Each row has a name. Each piece below is followed by the name of the row it came from, unless a question asks for something else. Each question is about the rows just above it. Places in a row count from 0.

Nikil: [ 90 103 173 168]
zemu: [124 145 173 162]
lag: [104 145 139 162]
Row and place of [104] in the named rows:
lag, 0
Row and place of [168] in the named rows:
Nikil, 3
Where in the named rows is [103]?
Nikil, 1
[90] is at row and place
Nikil, 0

Bes: [ 79 176 168 153 167]
kovi: [149  84  75  43 118]
Sagi: [141  44  35  55  59]
giv: [100 140 150 109 106]
sozom: [130 156 117 142 157]
Where in the named rows is [44]?
Sagi, 1
Row and place of [167] in the named rows:
Bes, 4
Where in the named rows is [117]?
sozom, 2
Where in the named rows is [130]?
sozom, 0

Fusu: [121 152 201 142 127 137 129  42 138]
Peg: [139 149 117 137 113  90 142 187 114]
Tife: [165 190 138  75  95 126 148 144 145]
timu: [177 120  81 141 200 149 132 133  93]
tagob: [121 152 131 142 127 137 129  42 138]
Mor: [139 161 117 137 113  90 142 187 114]
Where in the named rows is [200]?
timu, 4
Row and place of [144] in the named rows:
Tife, 7

reda: [196 192 184 186 170 166]
lizo: [196 192 192 175 161 185]
zabaf: [122 111 114  81  75  66]
Viret: [154 176 167 177 113 125]
Where in the named rows is [113]?
Viret, 4
Where in the named rows is [176]?
Viret, 1
Row and place of [167] in the named rows:
Viret, 2
Row and place of [185] in the named rows:
lizo, 5
Where in the named rows is [177]?
Viret, 3
Row and place of [122] in the named rows:
zabaf, 0
[114] is at row and place
zabaf, 2

vob: [173 135 131 123 111 114 100 115 119 148 114 114 107 153 116  97 111  86
 117 142 131 162 126 142]
Ginu: [199 125 125 138  54 110 125  98 132 152 113  86  97 137 107  65  97  53
 121 123 118 179 127 133]
feveg: [186 134 130 125  97 110 100 110 120 152 111 106 101 154 112  85 106  72
 116 140 129 172 126 143]
resut: [184 136 131 123 102 111  98 112 119 152 111 109 102 156 113  89 107  75
 115 142 130 170 126 144]
Muzar: [193 131 129 130  79 110 109 104 125 153 112  98  98 148 110  76 102  63
 118 134 125 176 127 140]
Pada: [170 129 128 131  92 116 120 112 127 144 118 106 109 139 116  93 110  84
 122 129 124 159 127 134]
gama: [185 140 133 117 117 109  85 114 113 155 109 115 101 166 113  92 108  76
 112 151 135 172 126 149]
nuse: [187 139 133 119 111 108  87 113 115 155 109 113 100 165 113  89 107  74
 112 149 134 173 126 148]
tari: [184 136 131 123  96 111  98 112 119 152 111 109 102 162 112  88 106  73
 113 147 133 173 126 147]
muzez: [176 129 128 130  89 114 116 110 127 146 116 104 106 141 114  88 108  79
 121 131 125 164 127 136]
[199 125 125 138  54 110 125  98 132 152 113  86  97 137 107  65  97  53
 121 123 118 179 127 133]
Ginu
Where in the named rows is [96]?
tari, 4

Sep: [147 125 139 123 132 130 121 133 130 123 136 134 132 152 120 121 111 147
 117 127 127 144]
lim: [ 95 115 137 182 106 132 160 144 117 117 120 126 132  87 205 195 134 117
 130  52 115 120]
risit: [151 136 118 100 143 124 116 112 135 140 126 125 121 155  89  95 138 119
 135 186 136 121]
beri: [154 136 120 104 143 126 114 119 136 133 132 128 129 129  93  98 122 138
 132 175 136 132]
[155] is at row and place
risit, 13
Row and place of [87] in the named rows:
lim, 13
[ 95 115 137 182 106 132 160 144 117 117 120 126 132  87 205 195 134 117
 130  52 115 120] is in which row?
lim
Where in the named rows is [205]?
lim, 14
Where in the named rows is [122]?
beri, 16

maboz: [120 119 165 128 124 190 164 171 135 125 128 110 150 155 145  94]
Famud: [137 149 145 128 152 195 128 164 152 153 158 121 141 152 148 128]
mudug: [144 118 136 148 128 118 142 133 120 141 112 105 161 148 152 128]
Vudi: [140 153 128 126 128  56  58  88 153 128 183 183  91 103  80 161]
Voro: [158 188  82 189 166 105  81  83 100 208 161 161 203 158 128 208]
tup: [113  94 135 118 146 128 136  90 128  95 129 116 123 124 122 107]
nimug: [128 149  63 157 163  73  82  75 109 134 154 128 132  99 128 182]
Vovu: [158 109  82 189 166 105  81  83 100 208 161 161  74 158 128 208]
dasat: [128 149 128 157 163  73  82  75 134 134 154 128 176  99 128 182]
vezog: [180 128 163 128 120 172  94 212 194 149 184 101  79 152 149 101]
Row and place of [150] in the named rows:
maboz, 12
[103] is at row and place
Vudi, 13
Where in the named rows is [172]?
vezog, 5
Row and place of [91] in the named rows:
Vudi, 12
Where in the named rows is [133]?
mudug, 7
Where in the named rows is [142]?
mudug, 6

zoki: [194  95 123 184  96 163 103 142 125 171 134 105  92 117 132 143 170 124
 144 121 175 119  96  68 179  81]
lezu: [115  76 146 101 123 162 179 110  87 118 128 131  77 149  68  81 183 161
 156 155 133  97 132 167 133 130]
Mima: [126  98 110 183 122 134 180 157 146 122 102  99  99  98 104 171 199 171
  96 107 179 130 135 100 169 138]
zonir: [108 154  86 165 156  97  81 147 165 121 117  89 129  84 169 172 171 139
  86  98 115 150 154  94 138 151]
gil: [138 146 181  92 109  88 110 183 100  81 176  85 172 153 102 158 137 189
 124  90 191 190 172 146 176 153]
tuta: [188 148 128 137 143 137 142  91 176 211  47 213 146 166 209 128 181 105
 147 159 117 193  77 121 108  94]
todom: [138 146 181 171 109  88 110 183 100  81 176  85 172 153 102 158 146 189
 124  90 191 190 172 146 176 153]
kule: [195 130 104 116 145 151 156 102 117 214  81 163 111 103 179  95 144 117
 138 113 102 144  68 114 128  89]
rol: [124 151  93 175 144  92  97 146 151 145 124 101 109  85 167 179 168 124
  82  93 142 137 127  89 133 147]
[108 154  86 165 156  97  81 147 165 121 117  89 129  84 169 172 171 139
  86  98 115 150 154  94 138 151]
zonir
Where do [188 148 128 137 143 137 142  91 176 211  47 213 146 166 209 128 181 105
 147 159 117 193  77 121 108  94] appear?
tuta
Where in the named rows is [107]?
Mima, 19
Where in the named rows is [213]?
tuta, 11
[126  98 110 183 122 134 180 157 146 122 102  99  99  98 104 171 199 171
  96 107 179 130 135 100 169 138] is in which row?
Mima

beton: [132 152 116 129]
dod: [119 112 141 120]
guda: [151 104 123 132]
dep: [ 87 220  99 179]
lut: [115  94 103  98]
Where in the named rows is [119]?
dod, 0
Where in the named rows is [103]?
lut, 2
[99] is at row and place
dep, 2

des: [158 109  50 120 100 193  56 134 106  75 217]
pano: [ 82 137 189  96 144  39 156 209  87 176  37]
Kap: [216 123  80  53  95  56 186 125 172 215 150]
Tivif: [ 47 161  88 173  87 186 137 111 143 157  80]
moz: [178  40  58  76  94 187 149  65  33 203  55]
Mepeb: [201 114 146 174 184  86  52 195 170  76 210]
zeg: [ 82 137 189  96 144  39  35 146 171 152  49]
Where in the named rows is [75]?
des, 9
[95] is at row and place
Kap, 4

puriz: [142 208 162 100  95]
Vafo: [207 104 124  98 138]
veli: [ 94 147  37 157 101]
Fuzog: [ 99  95 167 149 181]
Lugat: [204 172  92 193 153]
zuv: [161  84 154  67 103]
Where in the named rows is [67]?
zuv, 3
Row and place of [207] in the named rows:
Vafo, 0
[100] is at row and place
puriz, 3

Ses: [136 137 132 137 128 113 117 145 141 129 114 129 119 130 126 111 142 147
 119 125 122 135 115]
Rabur: [ 75 103  81 124 141  90 145  78  79 116 133 143 151 120 112 147 163 125
  99 185 142 159  77]
Vavu: [129 121 129  71 187 141 126  65 136  79 133 129 197 141 168 104 153 139
  98  97  70 137 152]
zede: [113 125 114 123 185  83 146 130 149 135 102  94 121 109 146 127 140 141
 115 123 118 132 118]
Where in the named rows is [140]?
zede, 16
[102] is at row and place
zede, 10
[136 137 132 137 128 113 117 145 141 129 114 129 119 130 126 111 142 147
 119 125 122 135 115]
Ses
Where in the named rows is [128]?
Ses, 4
Where in the named rows is [127]?
zede, 15
Where in the named rows is [163]?
Rabur, 16

Mobin: [176  59 130 105  97 109 138  94 202  66 106 109 143  99 104 125 138 124
 146 158 144 172 142]
Gef: [172  59 129 106  98 106 137  96 199  67 106 110 141  99 105 127 133 124
 201 157 141 170 141]
Duluz: [175  58 130 105  99 108 138  94 200  66 106 110 142  99 106 126 135 124
 146 156 142 170 140]
lefo: [176  57 130 104  98 109 138  93 202  64 106 105 144  99 105 125 136 124
 146 158 144 171 141]
lozof: [176  59 130 105  97 109 138  94 202  66 106 109 143  99 105 126 136 124
 145 157 143 171 141]
Fes: [178  58 130 103  99 111 138  91 202  64 105 109 145  99 104 125 137 124
 146 159 144 172 141]
zag: [178  57 130 104  99 110 138  96 202  64 106 109 144  99 105 125 136 123
 145 158  98 171 142]
kif: [179  55 131 102  97 114 138  88 204  63 105 108 146 100 104 124 138 124
 146 159 146 173 143]
nodag: [178  57 130 104  99 110 138  91 202  64 106 109 144  99 105 125 136 123
 145 158 144 171 203]
panum: [178  57 130 104  99 110 138  90 202  64 106 109 144  99 105 125 136 123
 145 158 144 171 142]
Where do [179  55 131 102  97 114 138  88 204  63 105 108 146 100 104 124 138 124
 146 159 146 173 143] appear?
kif
Row and place of [140] in the named rows:
Duluz, 22
[178  57 130 104  99 110 138  91 202  64 106 109 144  99 105 125 136 123
 145 158 144 171 203] is in which row?
nodag
Where in the named rows is [201]?
Gef, 18
[176  59 130 105  97 109 138  94 202  66 106 109 143  99 105 126 136 124
 145 157 143 171 141] is in which row?
lozof

Nus: [125  56  52 113  82 120 124 218 169  57 118 164 216  65 127  54]
desum: [112 201  56 115  88 120 122 212 166  61 120 161 212  70 172  58]
nuvu: [128 129 129 130 128 128 129 127 128 132 127 127 125 131 128 127]
Rivor: [130 197 201 136 168 137 133  43  89 186 138  97  48 179  82 202]
Foruk: [129 126 125 130 130 127 126 130 129 129 129 127 130 130 130 125]
[52] is at row and place
Nus, 2
Row and place of [202] in the named rows:
Rivor, 15
Row and place of [113] in the named rows:
Nus, 3

pitiz: [128 111  52  66]
fofeb: [132 159  72 151]
Vade: [136 121  59 136]
Toziv: [ 69 123 134  69]
sopof: [126  51 123 126]
Musuf: [ 67 139 148  67]
vata: [ 94 145 148  94]
Risom: [133 117  57 133]
Gadu: [ 69 135 150  69]
noton: [139 172  94 139]
buvip: [145  77 179 145]
Zim: [ 70 142 152  70]
[136 121  59 136] is in which row?
Vade
Row and place of [134] in the named rows:
Toziv, 2
Where do [126  51 123 126] appear?
sopof
[52] is at row and place
pitiz, 2
[128 111  52  66]
pitiz

mera: [130 133 127 123 120 132]
nuzut: [ 87 183 102 130 176 158]
kuriz: [124 128 140 131 129 171]
toza: [150 144 172 141 137 188]
Mibo: [130 138 133 121 134 134]
Sobov: [139 139 137 130 132 128]
Muz: [175 133 120 129 131 125]
[158] is at row and place
nuzut, 5
Where in the named rows is [176]?
nuzut, 4
Row and place of [172] in the named rows:
toza, 2

ronad: [174 118 113 120 154]
timag: [165 105  95 110 168]
gaf: [171 113  83 149 202]
Row and place of [118] in the named rows:
ronad, 1
Where in the named rows is [110]?
timag, 3
[171] is at row and place
gaf, 0

tadur: [150 108 124 110 119 129 129 121 119 121 140 123]
sekuv: [141 115 107 144 119 138 130 137 148 117  97 145]
vifef: [132 127 102 139 122 144 135 135 138 109 106 145]
Mik: [142 118 124 122 120 126 131 125 124 123 137 126]
paf: [108 139 123 108 133 121 115 130 128 143 120 139]
Miri: [114 110 123 203 145  94 142 108 115 148 119 101]
gono: [ 94 146  96  91 134 112 111 122 129 143 109 158]
pep: [134 123  94 140 120 144 138 137 143 105 101 146]
fofez: [ 94 146  96  91 134 112 111 122 129 143 109 102]
kel: [131 128 123 151 129 109 135 118 119 125 127 116]
topa: [123 136 131 129 131 136 132 135 125 122 135 130]
pafut: [150 108 124 110 119 129 129 121 119 121 148 113]
Where in the named rows is [158]?
gono, 11
Where in the named rows is [141]?
sekuv, 0
Row and place of [105] in the named rows:
pep, 9
Where do [142 118 124 122 120 126 131 125 124 123 137 126] appear?
Mik

zes: [ 73 195 192 156  77 162 150 116 147  72  62  70  83  87  75 195]
takib: [ 98 196 135 201 149 188 203  97 195 137 124 138 120 170 144 101]
Tukap: [ 98 196 135 201 149 188 203  97 194 137 124 138 190 150 173 129]
Pibi: [158 174 134 174  64 156 177 101 172  65  83  76 175  62  64 149]
bala: [185  55  66  66 191  73  69 160  70 180 196 193 172 183 178  61]
Where in the named rows is [191]?
bala, 4
Which row holds [ 98 196 135 201 149 188 203  97 194 137 124 138 190 150 173 129]?
Tukap
[ 98 196 135 201 149 188 203  97 195 137 124 138 120 170 144 101] is in which row?
takib
[175] is at row and place
Pibi, 12
[61] is at row and place
bala, 15

bebo: [124 143 121 136 137 137 122 110]
delut: [141 115 138 134 135 135 117 134]
remu: [102 120 116 119 133 113 130 124]
kilez: [ 49 136 144 135 143 142 149 154]
mev: [ 49 136 144 135 143 142 116 156]
vuse: [133 108 124 135 135 137 137 149]
Fego: [172 121 130 129 121 153 133 120]
[102 120 116 119 133 113 130 124]
remu
Where in the named rows is [156]?
mev, 7

